[[-15   6 -12 -24 -27  13 -18]
 [ 15  11  11  -9  12 -10   9]
 [ 16  -1  18  17  33 -22  21]
 [ -8  -3  -7  13 -11  22  -5]
 [ -9  -4  -7  13 -10  20  -5]
 [ 13   0  13  -2  24 -30  14]
 [-15   2 -15 -17 -28  16 -18]
 [ 12  10  10  -6  10  -5   8]
 [ -8  -3  -8  14 -11  22  -5]]
->
[[ 15  11  11  -9  12 -10   9]
 [ -8  -3  -7  13 -11  22  -5]
 [ 13   0  13  -2  24 -30  14]
 [ 12  10  10  -6  10  -5   8]]

[[-22  -8 -16 -14  -6 -23   9  18 -19  -6 -13 -29 -16]
 [-22  -8 -16 -14  -6 -23   9  18 -20  -6 -14 -29 -16]
 [ 27   6  19  14   2  31 -23 -38  25   2  14  40  18]
 [ 27   6  19  14   2  31 -23 -37  25   2  14  40  18]
 [ 27   6  19  14   3  31 -22 -36  24   2  14  39  18]
 [-22  -8 -16 -14  -6 -23   9  18 -19  -6 -13 -29 -16]
 [-22  -8 -16 -14  -6 -23   9  18 -19  -6 -13 -29 -16]]
->
[[-22  -8 -16 -14  -6 -23   9  18 -20  -6 -14 -29 -16]
 [ 27   6  19  14   2  31 -23 -37  25   2  14  40  18]
 [-22  -8 -16 -14  -6 -23   9  18 -19  -6 -13 -29 -16]]

[[  8  -5  24  22  40 -11  21]
 [ -5   2 -15 -12 -24   7 -13]
 [ -5   3 -15 -12 -24   7 -13]
 [  8  -5  24  22  40 -11  21]
 [  8  -5  24  22  40 -11  21]
 [  7  -5  24  21  39 -10  21]
 [ -5   2 -15 -12 -24   7 -13]
 [ -5   2 -15 -12 -24   7 -13]
 [ -5   2 -15 -12 -24   7 -13]]
->
[[ -5   2 -15 -12 -24   7 -13]
 [  8  -5  24  22  40 -11  21]
 [  7  -5  24  21  39 -10  21]
 [ -5   2 -15 -12 -24   7 -13]]

[[-38 -38 -37  37]
 [-38 -36 -37  36]
 [ 30  21  20 -19]
 [ 30  20  19 -21]
 [ 28  22  19 -22]
 [-37 -38 -38  38]
 [ 30  21  19 -21]]
->
[[-38 -36 -37  36]
 [ 30  20  19 -21]
 [-37 -38 -38  38]]

[[  8  10   8 -10  11]
 [-16 -19 -23  18  32]
 [-29 -30 -28  30 -14]
 [-37 -36 -36  36  36]
 [ -2   1   7   1 -33]]
->
[[-16 -19 -23  18  32]
 [-37 -36 -36  36  36]]

[[ -5  22  12   9 -16   4  -1 -13  -1 -10]
 [-13  10   5  12 -11  -9  22  -5   2  -4]
 [-13  -9  -8  -5 -15  -4 -10   5  12   0]
 [  1 -10   2 -15  15 -11   6   3   2  10]
 [ -7  14 -10 -40  27  -2  -3 -25   5  -3]
 [  9  -8  -6  20   1  15 -10   8  -6  13]
 [ -1  27  -8  26   3  -4  -6   2  13   8]]
->
[[-13  10   5  12 -11  -9  22  -5   2  -4]
 [  1 -10   2 -15  15 -11   6   3   2  10]
 [  9  -8  -6  20   1  15 -10   8  -6  13]]
---
[[ 29  14  -1   1   5  -2   5]
 [  2   9 -18  -2  -8   3 -19]
 [ 13   8  15  -8  13  12 -12]
 [  2 -35 -13   6   8  23  15]
 [ 28 -28  10   4 -11  28  14]
 [ -1 -32 -20  11  -9  -9  -3]
 [  6  -9 -13   7 -10   1   8]
 [ 31  -2  10  20  11  12   2]]
->
[[ 31   6  -1  28   2  13   2  29]
 [ -2  -9 -32 -28 -35   8   9  14]
 [ 10 -13 -20  10 -13  15 -18  -1]
 [ 20   7  11   4   6  -8  -2   1]
 [ 11 -10  -9 -11   8  13  -8   5]
 [ 12   1  -9  28  23  12   3  -2]
 [  2   8  -3  14  15 -12 -19   5]]

[[-21  17  -8 -19 -11  -1  15   5   4   5  25 -35  35  38 -24]
 [-22  26 -10  -1  -8  26  41  13  -7   4  29 -30  20  33 -24]
 [-26  23 -12  -3  -9  23  31  15  -2   2  31 -32  27  35 -24]]
->
[[-26 -22 -21]
 [ 23  26  17]
 [-12 -10  -8]
 [ -3  -1 -19]
 [ -9  -8 -11]
 [ 23  26  -1]
 [ 31  41  15]
 [ 15  13   5]
 [ -2  -7   4]
 [  2   4   5]
 [ 31  29  25]
 [-32 -30 -35]
 [ 27  20  35]
 [ 35  33  38]
 [-24 -24 -24]]

[[ -3 -26 -26   8  12  22  -5   4 -21   7]
 [ -3 -24 -22  13  12  17   1   5 -18  10]
 [ -2 -26 -25   9  13  21  -1   6 -20   7]
 [ -1  28  28 -16 -16 -23  -2  -9  24  -5]
 [ -8  32  33 -26 -23 -30  -7 -15  30   2]
 [ -8  37  40 -26 -26 -35  -4 -14  36   2]
 [  6 -36 -37  22  23  32   5  15 -33   1]
 [  9 -33 -33  23  23  31   5  16 -30  -4]]
->
[[  9   6  -8  -8  -1  -2  -3  -3]
 [-33 -36  37  32  28 -26 -24 -26]
 [-33 -37  40  33  28 -25 -22 -26]
 [ 23  22 -26 -26 -16   9  13   8]
 [ 23  23 -26 -23 -16  13  12  12]
 [ 31  32 -35 -30 -23  21  17  22]
 [  5   5  -4  -7  -2  -1   1  -5]
 [ 16  15 -14 -15  -9   6   5   4]
 [-30 -33  36  30  24 -20 -18 -21]
 [ -4   1   2   2  -5   7  10   7]]

[[ -4 -23   7   7   8   9 -33  20  14  -6   5  18 -16  26 -24]
 [ -5 -23   6   9   7   9 -27  18  14  -6   4  23 -15  26 -22]
 [  0 -20   7   3   4   1 -11  10   4  -8   9  14  -9  11 -16]
 [ -2 -23   8   5   7   4 -16  15   8  -7   7  18 -13  18 -20]
 [ -3 -21   8   7   7   5 -22  16   9  -7   6  17 -14  23 -20]
 [ -1 -19   8   5   5   3 -14  14   6  -8   7  16 -12  17 -19]]
->
[[ -1  -3  -2   0  -5  -4]
 [-19 -21 -23 -20 -23 -23]
 [  8   8   8   7   6   7]
 [  5   7   5   3   9   7]
 [  5   7   7   4   7   8]
 [  3   5   4   1   9   9]
 [-14 -22 -16 -11 -27 -33]
 [ 14  16  15  10  18  20]
 [  6   9   8   4  14  14]
 [ -8  -7  -7  -8  -6  -6]
 [  7   6   7   9   4   5]
 [ 16  17  18  14  23  18]
 [-12 -14 -13  -9 -15 -16]
 [ 17  23  18  11  26  26]
 [-19 -20 -20 -16 -22 -24]]

[[-10   8 -10  -6 -20 -16  -2 -21  -4  11  11  -7]
 [ 15  -2   0  15 -16   7   4   2 -41 -19 -39  10]
 [  8  10   0   1  13  20   4   4  14   4  11   8]
 [-15 -22  12 -10  23 -18 -21  17  27   0   9 -13]
 [ -8  -6   3  -6   6  -9  -9   2  12   3   9  -7]
 [-11 -16   2  -2 -14 -28  -7  -2 -16  -6 -14 -12]]
->
[[-11  -8 -15   8  15 -10]
 [-16  -6 -22  10  -2   8]
 [  2   3  12   0   0 -10]
 [ -2  -6 -10   1  15  -6]
 [-14   6  23  13 -16 -20]
 [-28  -9 -18  20   7 -16]
 [ -7  -9 -21   4   4  -2]
 [ -2   2  17   4   2 -21]
 [-16  12  27  14 -41  -4]
 [ -6   3   0   4 -19  11]
 [-14   9   9  11 -39  11]
 [-12  -7 -13   8  10  -7]]

[[-12 -27  -2   1 -18 -13 -12 -13 -20   5  36  31]
 [-28 -18  33  28 -36 -26 -34  -8 -24  24  15  16]]
->
[[-28 -12]
 [-18 -27]
 [ 33  -2]
 [ 28   1]
 [-36 -18]
 [-26 -13]
 [-34 -12]
 [ -8 -13]
 [-24 -20]
 [ 24   5]
 [ 15  36]
 [ 16  31]]

[[  2 -23 -28]
 [  2  12   9]
 [ -4  30  33]
 [ -5  30  33]
 [  7  -5 -11]
 [  8 -18 -10]
 [  6 -20 -29]
 [  1   8   5]
 [  1   2  -2]
 [ -8  27  36]
 [ -9 -10 -15]]
->
[[ -9  -8   1   1   6   8   7  -5  -4   2   2]
 [-10  27   2   8 -20 -18  -5  30  30  12 -23]
 [-15  36  -2   5 -29 -10 -11  33  33   9 -28]]

[[ 16  -7   4  -5 -10  -6  -4  -8  -4  -4  -6  10  -5  -1   2  -1]
 [ 11  -6   0  -2 -10  -1  -2 -11  -3  -9  -4  11  -2  -5  -1   4]
 [  0   2   3  -1  -3   0   4  -1   4  -5  -4   4  -1  -2  -7   6]
 [-11  29  16  20  32   8  20  26  11  13  15  -9  10  21 -14   1]
 [ -6  -2  -3   2  -2   3  -5  -6  -3   0   4   4   3  -6  -6   6]
 [  1   2   0   2   1   1   1  -2  -1  -3   2   1   1  -1  -2   1]]
->
[[  1  -6 -11   0  11  16]
 [  2  -2  29   2  -6  -7]
 [  0  -3  16   3   0   4]
 [  2   2  20  -1  -2  -5]
 [  1  -2  32  -3 -10 -10]
 [  1   3   8   0  -1  -6]
 [  1  -5  20   4  -2  -4]
 [ -2  -6  26  -1 -11  -8]
 [ -1  -3  11   4  -3  -4]
 [ -3   0  13  -5  -9  -4]
 [  2   4  15  -4  -4  -6]
 [  1   4  -9   4  11  10]
 [  1   3  10  -1  -2  -5]
 [ -1  -6  21  -2  -5  -1]
 [ -2  -6 -14  -7  -1   2]
 [  1   6   1   6   4  -1]]

[[ 10 -16]
 [ -9  -1]
 [ -1  -7]
 [-19   8]
 [-19   8]
 [  8 -14]
 [ -4  -5]
 [-24  12]
 [ -3  -6]
 [-13   3]
 [ 29 -32]]
->
[[ 29 -13  -3 -24  -4   8 -19 -19  -1  -9  10]
 [-32   3  -6  12  -5 -14   8   8  -7  -1 -16]]
